Here is a tiny trained network, its code and every weight. The questions are about switching its units off for an input and a target symbol, where a switched-off unit gives its printed mean instead of its output.

import numpy as np


def w(rows, s, z=0):
    codes = np.array(rows[::2]) - 128.0
    scale = np.full(codes.shape[1], s)
    scale[-1] = z or s
    return codes * scale


def norm(h):
    return h / np.sqrt((h * h).mean(-1, keepdims=True) + 1e-5)


def f(y):
    return np.maximum(y, 0)


def softmax(a):
    e = np.exp(a - a.max(-1, keepdims=True))
    return e / e.sum(-1, keepdims=True)


def log_softmax(a):
    a = a - a.max(-1, keepdims=True)
    return a - np.log(np.exp(a).sum(-1, keepdims=True))


def net(x, mask):
    ids = ['αβγδζηθλμξπστφω'.index(c) for c in x.split()]
    T = len(ids)
    res = E[ids] + P[:T]
    r = norm(res)
    for j in range(3):
        rows = slice(2 * j, 2 * j + 2)
        q, k, v = (r @ M[0][rows].T for M in (Q, K, V))
        z = softmax(np.where(np.tri(T) > 0, q @ k.T / 2**0.5, -1e9)) @ v
        o = O[0][rows]
        res = res + np.where(mask[j], z, o[:, -1]) @ o[:, :-1]
    y = f(norm(res) @ A[0][:, :-1].T + A[0][:, -1])
    res = res + np.where(mask[3:11], y, B[0][:, -1]) @ B[0][:, :-1]
    return log_softmax(norm(res)[-1] @ U[:, :-1].T + U[:, -1])


Q, K, V, O, A, B = {}, {}, {}, {}, {}, {}
E = w([
[196,157,142],'α',
[98,200,114],'β',
[196,177,139],'γ',
[93,189,112],'δ',
[198,181,138],'ζ',
[196,161,139],'η',
[9,173,141],'θ',
[196,175,132],'λ',
[194,178,135],'μ',
[207,150,147],'ξ',
[59,145,95],'π',
[98,177,118],'σ',
[121,196,115],'τ',
[92,94,249],'φ',
[160,183,118],'ω',
],0.011)
P = w([
[88,215,1],'0',
[92,213,87],'1',
[141,216,141],'2',
[161,213,149],'3',
[173,198,147],'4',
[182,169,135],'5',
[193,165,141],'6',
[193,142,139],'7',
[197,136,145],'8',
[199,125,146],'9',
[200,121,155],'10',
[198,113,160],'11',
],0.0038)
Q[0] = w([
[113,79,42],'h0',
[67,2,141],'h0',
[99,177,199],'h1',
[119,32,182],'h1',
[167,123,110],'h2',
[248,130,195],'h2',
],0.0092)
K[0] = w([
[175,244,2],'h0',
[74,191,51],'h0',
[134,200,165],'h1',
[179,172,162],'h1',
[161,157,103],'h2',
[94,215,75],'h2',
],0.0082)
V[0] = w([
[124,171,43],'h0',
[160,170,2],'h0',
[4,135,181],'h1',
[214,134,169],'h1',
[164,103,44],'h2',
[79,92,198],'h2',
],0.0067)
O[0] = w([
[138,154,120,178],'h0',
[129,253,86,178],'h0',
[133,166,171,188],'h1',
[147,102,61,97],'h1',
[145,249,129,68],'h2',
[218,61,41,1],'h2',
],0.0066,0.0024)
A[0] = w([
[145,135,216,105],'n0',
[152,182,98,217],'n1',
[121,207,66,177],'n2',
[10,157,186,122],'n3',
[107,190,76,127],'n4',
[88,116,6,225],'n5',
[79,2,117,165],'n6',
[79,167,156,4],'n7',
],0.0089,0.0024)
B[0] = w([
[6,112,36,189],'n0',
[120,81,196,232],'n1',
[141,91,195,254],'n2',
[226,64,65,251],'n3',
[163,109,203,217],'n4',
[29,181,206,156],'n5',
[97,63,254,165],'n6',
[196,146,85,176],'n7',
],0.0064,0.0058)
U = w([
[120,155,91,41],'α',
[113,150,90,49],'β',
[224,121,183,111],'γ',
[110,151,94,50],'δ',
[107,147,97,40],'ζ',
[121,143,81,72],'η',
[103,106,96,90],'θ',
[190,104,66,100],'λ',
[105,131,86,85],'μ',
[234,77,116,68],'ξ',
[114,210,220,253],'π',
[96,84,115,106],'σ',
[90,112,95,100],'τ',
[11,72,155,141],'φ',
[54,104,115,105],'ω',
],0.011,0.0056)

Each question gives the input, a string of symbols that net reads in full, and the target symbol t.
The units are the heads (2 rows each of Q, K, V and O) and the neurons (one row each of A and B). Each row of codes is followed by its name. A weight is (code - 128) times the scale printed after its matrix; where a second scale follows, it is the last column's (O, A, B and U).
mask holds one flag per unit, heads first, then neurons. A switched-off unit (its flag False) gives its mean, the last column of its rows in O or B, instead of its output. The means were averaged over made-up inputs and are rounded, as every weight is.
A unit's drop is (log p(t) with every unit on - log p(t) with that unit switched off) / (log p(t) with every unit on - log p(t) with every unit switched off).
The circuit of an input: a set's keep is (log p(t) with only the set's units on - log p(t) with every unit switched off) / (log p(t) with every unit on - log p(t) with every unit switched off). Starting from all 11 units, units are removed one at a time, each time the one whose removal leaves the highest keep (on an exact tie, the one counted first), for as long as the keep stays at least 0.8.
units of the circuit, in order: the units of the circuit, biggest drop first
unit that matters most: the unit with the biggest drop
top k neurons: the k neurons with the biggest drops, biggest first
heads that matter: for each layer, one digit per head in row order, 1 if its drop is at least 0.15 and else 0, layers parted by /
drop of u: that unit's drop, to one decimal
input π ξ η δ ξ σ σ, target γ: top 3 neurons -> n3, n5, n7
input ξ π φ α, target φ: units of the circuit, in order -> h0, n0, n3
input δ ξ θ ξ β γ σ ζ τ σ ξ β, target γ: units of the circuit, in order -> n3, n5
input π ξ π μ δ π θ θ β θ α, target π: top neuron -> n3
input δ γ δ δ σ ξ τ θ π θ π, target γ: units of the circuit, in order -> n3, h1, h0
input σ π γ ω σ θ θ ξ, target π: heads that matter -> 010
input σ θ φ β, target φ: heads that matter -> 101
input γ τ φ θ τ, target φ: heads that matter -> 100
input δ β ω τ μ π σ η π σ λ, target π: units of the circuit, in order -> n3, h2
input ξ θ η δ β δ α θ γ φ θ β, target φ: units of the circuit, in order -> h0, n0
input θ γ δ ξ π λ σ β μ π τ θ, target γ: top 2 neurons -> n3, n0
input φ β σ, target φ: units of the circuit, in order -> h2, n3
input γ α η τ ξ μ α π, target π: top 2 neurons -> n5, n0
input ζ γ θ λ θ η μ ξ θ π, target π: unit that matters most -> h0
input β δ ω θ λ ζ θ, target γ: top 2 neurons -> n3, n7
input σ σ σ σ η π ξ δ λ θ α, target π: units of the circuit, in order -> n3, n0
input σ ω π δ α σ θ ξ, target π: top 3 neurons -> n3, n0, n7
input ω σ β λ ξ σ η ω φ τ τ, target φ: drop of n7 -> 0.0
input β θ φ γ, target φ: drop of n2 -> 0.1
input π α ξ σ φ θ δ, target φ: units of the circuit, in order -> h0
input η σ θ ξ θ δ η π β δ, target γ: drop of n5 -> 0.2
input φ δ μ, target φ: drop of n0 -> 0.5
input μ η π θ φ ω, target φ: top 2 neurons -> n0, n3
